Here is a tiny trained network, its code and every weight. The questions are about switching its units off for an input and a class, where a switched-off unit gives its printed mean instead of its output.

import numpy as np


def w(rows, s, z=0):
    codes = np.array(rows[::2]) - 128.0
    scale = np.full(codes.shape[1], s)
    scale[-1] = z or s
    return codes * scale


def f(y):
    return np.maximum(y, 0)


def log_softmax(a):
    a = a - a.max(-1, keepdims=True)
    return a - np.log(np.exp(a).sum(-1, keepdims=True))


def net(x, mask):
    res = np.array(x, float).reshape(1, 8) / 4 @ E
    y = f(res @ A[0][:, :-1].T + A[0][:, -1])
    res = res + np.where(mask, y, B[0][:, -1]) @ B[0][:, :-1]
    return log_softmax(res[-1] @ U[:, :-1].T + U[:, -1])


A, B = {}, {}
E = w([
[153,163,60,161,164,90,210,87,184,134],'x0',
[182,156,107,113,102,79,98,225,137,110],'x1',
[127,152,166,157,137,122,131,127,133,107],'x2',
[149,141,92,155,81,141,56,70,137,102],'x3',
[121,114,86,106,125,133,123,129,123,147],'x4',
[69,165,112,141,48,117,196,140,156,136],'x5',
[114,83,98,147,119,9,131,91,91,128],'x6',
[92,184,105,190,152,121,105,148,127,150],'x7',
],0.011)
A[0] = w([
[90,63,86,174,127,76,110,129,104,145,160],'neuron 0',
[124,100,139,134,185,136,133,185,127,117,187],'neuron 1',
[139,127,111,125,112,108,129,186,144,111,20],'neuron 2',
[179,102,140,148,78,139,71,66,188,96,135],'neuron 3',
[197,141,65,149,145,127,134,75,171,158,124],'neuron 4',
[123,136,94,191,139,116,159,134,197,147,113],'neuron 5',
[159,144,147,111,105,129,85,83,171,85,89],'neuron 6',
[97,132,142,111,86,135,92,169,19,159,99],'neuron 7',
[149,105,130,144,202,156,81,113,94,134,49],'neuron 8',
[195,136,121,148,155,111,152,101,179,182,92],'neuron 9',
[117,93,165,64,181,109,167,155,132,173,192],'neuron 10',
[115,93,152,152,145,149,142,92,115,122,14],'neuron 11',
[47,121,145,86,121,157,71,107,119,107,170],'neuron 12',
[157,163,112,103,161,119,185,91,165,101,94],'neuron 13',
[69,123,119,213,153,120,80,164,127,220,219],'neuron 14',
[87,86,180,130,163,143,149,50,146,120,99],'neuron 15',
[127,101,191,151,159,112,178,163,158,141,155],'neuron 16',
[149,132,146,109,150,100,180,199,96,150,157],'neuron 17',
[103,89,182,147,134,159,150,55,118,157,75],'neuron 18',
[69,158,134,213,176,108,113,160,107,158,236],'neuron 19',
[96,89,207,132,101,166,132,159,110,51,237],'neuron 20',
[199,141,135,82,109,49,89,188,152,68,77],'neuron 21',
[73,94,122,145,82,73,143,129,143,119,56],'neuron 22',
[123,78,97,80,119,145,147,141,125,137,253],'neuron 23',
[104,87,128,140,113,190,149,43,33,174,55],'neuron 24',
[119,172,175,113,46,90,183,119,147,109,148],'neuron 25',
[182,109,164,67,88,143,172,84,155,73,248],'neuron 26',
[149,150,107,155,54,126,131,155,130,157,46],'neuron 27',
[64,156,125,143,81,141,143,166,181,102,118],'neuron 28',
[212,91,127,125,254,112,101,124,101,87,69],'neuron 29',
[57,127,94,123,116,164,157,79,103,137,105],'neuron 30',
[119,156,103,88,106,221,139,146,200,125,82],'neuron 31',
[170,124,116,163,109,126,110,145,151,71,134],'neuron 32',
[110,91,89,134,124,80,143,115,57,120,144],'neuron 33',
[146,89,133,139,164,210,120,171,200,130,77],'neuron 34',
[78,137,145,106,37,139,204,128,133,103,104],'neuron 35',
[174,123,96,85,99,116,125,190,127,144,158],'neuron 36',
[151,168,50,117,36,129,82,79,138,123,114],'neuron 37',
[123,98,123,115,119,148,164,110,87,161,141],'neuron 38',
[128,147,120,199,148,189,101,180,159,217,247],'neuron 39',
[107,92,152,143,111,135,91,159,83,123,38],'neuron 40',
],0.0091,0.0027)
B[0] = w([
[206,29,171,185,120,125,171,126,117,145,231],'neuron 0',
[90,144,72,147,90,123,123,109,104,112,203],'neuron 1',
[153,118,136,98,186,208,169,151,183,130,169],'neuron 2',
[88,182,109,148,103,202,143,104,60,195,217],'neuron 3',
[106,162,180,98,117,92,160,179,86,115,230],'neuron 4',
[92,117,161,96,126,82,149,116,109,122,234],'neuron 5',
[115,147,129,135,94,161,96,86,105,206,181],'neuron 6',
[158,185,137,84,91,78,162,166,143,179,225],'neuron 7',
[63,103,146,102,140,144,143,145,143,104,205],'neuron 8',
[88,140,226,21,44,79,137,159,149,131,204],'neuron 9',
[116,162,87,158,131,140,111,39,34,203,235],'neuron 10',
[132,124,104,134,204,142,172,133,167,129,167],'neuron 11',
[143,144,181,66,99,123,188,147,115,93,222],'neuron 12',
[141,161,176,64,49,85,147,160,114,158,216],'neuron 13',
[162,152,49,69,101,58,125,73,129,92,236],'neuron 14',
[188,127,124,111,166,191,193,139,193,75,225],'neuron 15',
[97,187,129,182,86,154,147,70,46,164,208],'neuron 16',
[139,171,87,174,127,190,143,98,98,170,222],'neuron 17',
[163,161,101,123,186,151,170,140,144,146,219],'neuron 18',
[142,126,72,131,104,121,109,90,120,58,246],'neuron 19',
[184,113,99,99,113,66,152,124,106,154,243],'neuron 20',
[194,163,110,133,187,189,164,127,230,128,231],'neuron 21',
[87,62,192,160,188,123,67,115,184,170,205],'neuron 22',
[160,121,107,115,115,154,138,75,89,111,210],'neuron 23',
[152,168,101,133,174,138,150,152,187,138,237],'neuron 24',
[97,59,129,127,209,121,101,143,74,116,240],'neuron 25',
[153,77,44,82,101,72,76,55,66,64,239],'neuron 26',
[93,135,99,123,186,196,118,157,163,123,185],'neuron 27',
[114,72,88,98,165,127,89,134,126,127,226],'neuron 28',
[14,54,129,113,175,165,21,223,139,132,249],'neuron 29',
[144,147,138,124,207,186,148,186,155,59,219],'neuron 30',
[190,2,241,220,98,59,60,138,155,178,247],'neuron 31',
[116,164,70,170,142,197,168,112,114,104,179],'neuron 32',
[197,91,187,188,111,123,104,144,109,160,221],'neuron 33',
[160,79,180,172,138,104,71,99,149,141,215],'neuron 34',
[70,96,53,105,189,160,28,176,133,122,253],'neuron 35',
[172,153,86,168,139,166,169,121,169,79,216],'neuron 36',
[94,131,122,152,91,167,187,143,87,170,246],'neuron 37',
[153,175,127,150,152,101,125,102,136,134,185],'neuron 38',
[187,87,147,143,78,110,80,79,93,72,243],'neuron 39',
[110,155,174,74,81,129,164,169,213,168,189],'neuron 40',
],0.0059,0.0073)
U = w([
[171,178,124,156,183,173,175,164,199,91,46],'0',
[157,50,226,228,115,75,87,117,152,156,68],'1',
[1,84,132,102,169,144,63,199,116,118,77],'2',
[76,215,121,183,90,182,133,88,27,195,76],'3',
[143,141,130,129,117,111,117,103,107,106,255],'4',
[106,177,215,26,70,60,161,189,134,123,77],'5',
[135,127,144,146,116,131,139,144,76,71,244],'6',
[147,131,90,103,106,87,92,73,101,49,120],'7',
],0.0094,0.0041)

Each question gives the input, the list of numbers given to net, and the class t.
The units are the neurons (one row each of A and B). Each row of codes is followed by its name. A weight is (code - 128) times the scale printed after its matrix; where a second scale follows, it is the last column's (A, B and U).
mask holds one flag per neuron, in row order. A switched-off neuron (its flag False) gives its mean, the last column of its row in B, instead of its output. The means were averaged over made-up inputs and are rounded, as every weight is.
A unit's drop is (log p(t) with every unit on - log p(t) with that unit switched off) / (log p(t) with every unit on - log p(t) with every unit switched off).
The circuit of an input: a set's keep is (log p(t) with only the set's units on - log p(t) with every unit switched off) / (log p(t) with every unit on - log p(t) with every unit switched off). Starting from the 12 units with the biggest drops (on a tie, the unit counted first), units are removed one at a time, each time the one whose removal leaves the highest keep (on an exact tie, the one counted first), for as long as the keep stays at least 0.8.
units of the circuit, in order: the units of the circuit, biggest drop first
unit that matters most: the unit with the biggest drop
top k neurons: the k neurons with the biggest drops, biggest first
input [0,-7,6,-7,7,-2,7,-6], class 0: units of the circuit, in order : neuron 15; neuron 24
input [3,-7,-2,0,7,-4,-6,8], class 7: top 2 neurons : neuron 39; neuron 14
input [4,4,-7,-8,7,-3,-2,2], class 3: unit that matters most : neuron 10
input [-4,4,5,-8,-6,7,6,-6], class 3: units of the circuit, in order : neuron 16; neuron 17
input [2,4,-7,-7,2,-1,2,0], class 3: units of the circuit, in order : neuron 10; neuron 17
input [7,-3,-7,1,-5,7,6,3], class 2: top 2 neurons : neuron 35; neuron 31
input [3,4,4,-7,3,4,0,5], class 3: units of the circuit, in order : neuron 17; neuron 16
input [-4,-8,0,5,-8,0,8,-8], class 0: top 2 neurons : neuron 15; neuron 24
input [8,-1,2,-4,7,3,-6,-1], class 5: top 2 neurons : neuron 13; neuron 9
input [7,6,5,6,6,-5,8,4], class 1: top 3 neurons : neuron 0; neuron 33; neuron 29
input [2,-2,1,-7,4,5,3,-3], class 3: units of the circuit, in order : neuron 10; neuron 16
input [-5,4,4,4,-4,-1,3,2], class 5: top 4 neurons : neuron 40; neuron 7; neuron 10; neuron 17
input [6,7,-3,7,6,1,2,0], class 0: units of the circuit, in order : neuron 21; neuron 26
input [-7,2,1,-1,5,-6,-7,-8], class 7: units of the circuit, in order : neuron 26
input [-8,7,-8,3,-8,6,8,-7], class 1: top 2 neurons : neuron 22; neuron 33
input [0,5,-5,-4,-6,6,-5,-4], class 2: top 3 neurons : neuron 35; neuron 25; neuron 28
input [-2,-4,0,-6,-3,7,-4,2], class 2: top 2 neurons : neuron 35; neuron 28
input [3,5,4,8,-4,6,-6,6], class 3: top 3 neurons : neuron 37; neuron 3; neuron 32
input [7,-3,6,-5,-1,6,-6,6], class 5: top 2 neurons : neuron 13; neuron 9
input [-2,2,1,5,5,7,-6,-7], class 2: units of the circuit, in order : neuron 35
input [-8,-4,3,4,6,7,-1,0], class 5: units of the circuit, in order : neuron 12; neuron 7
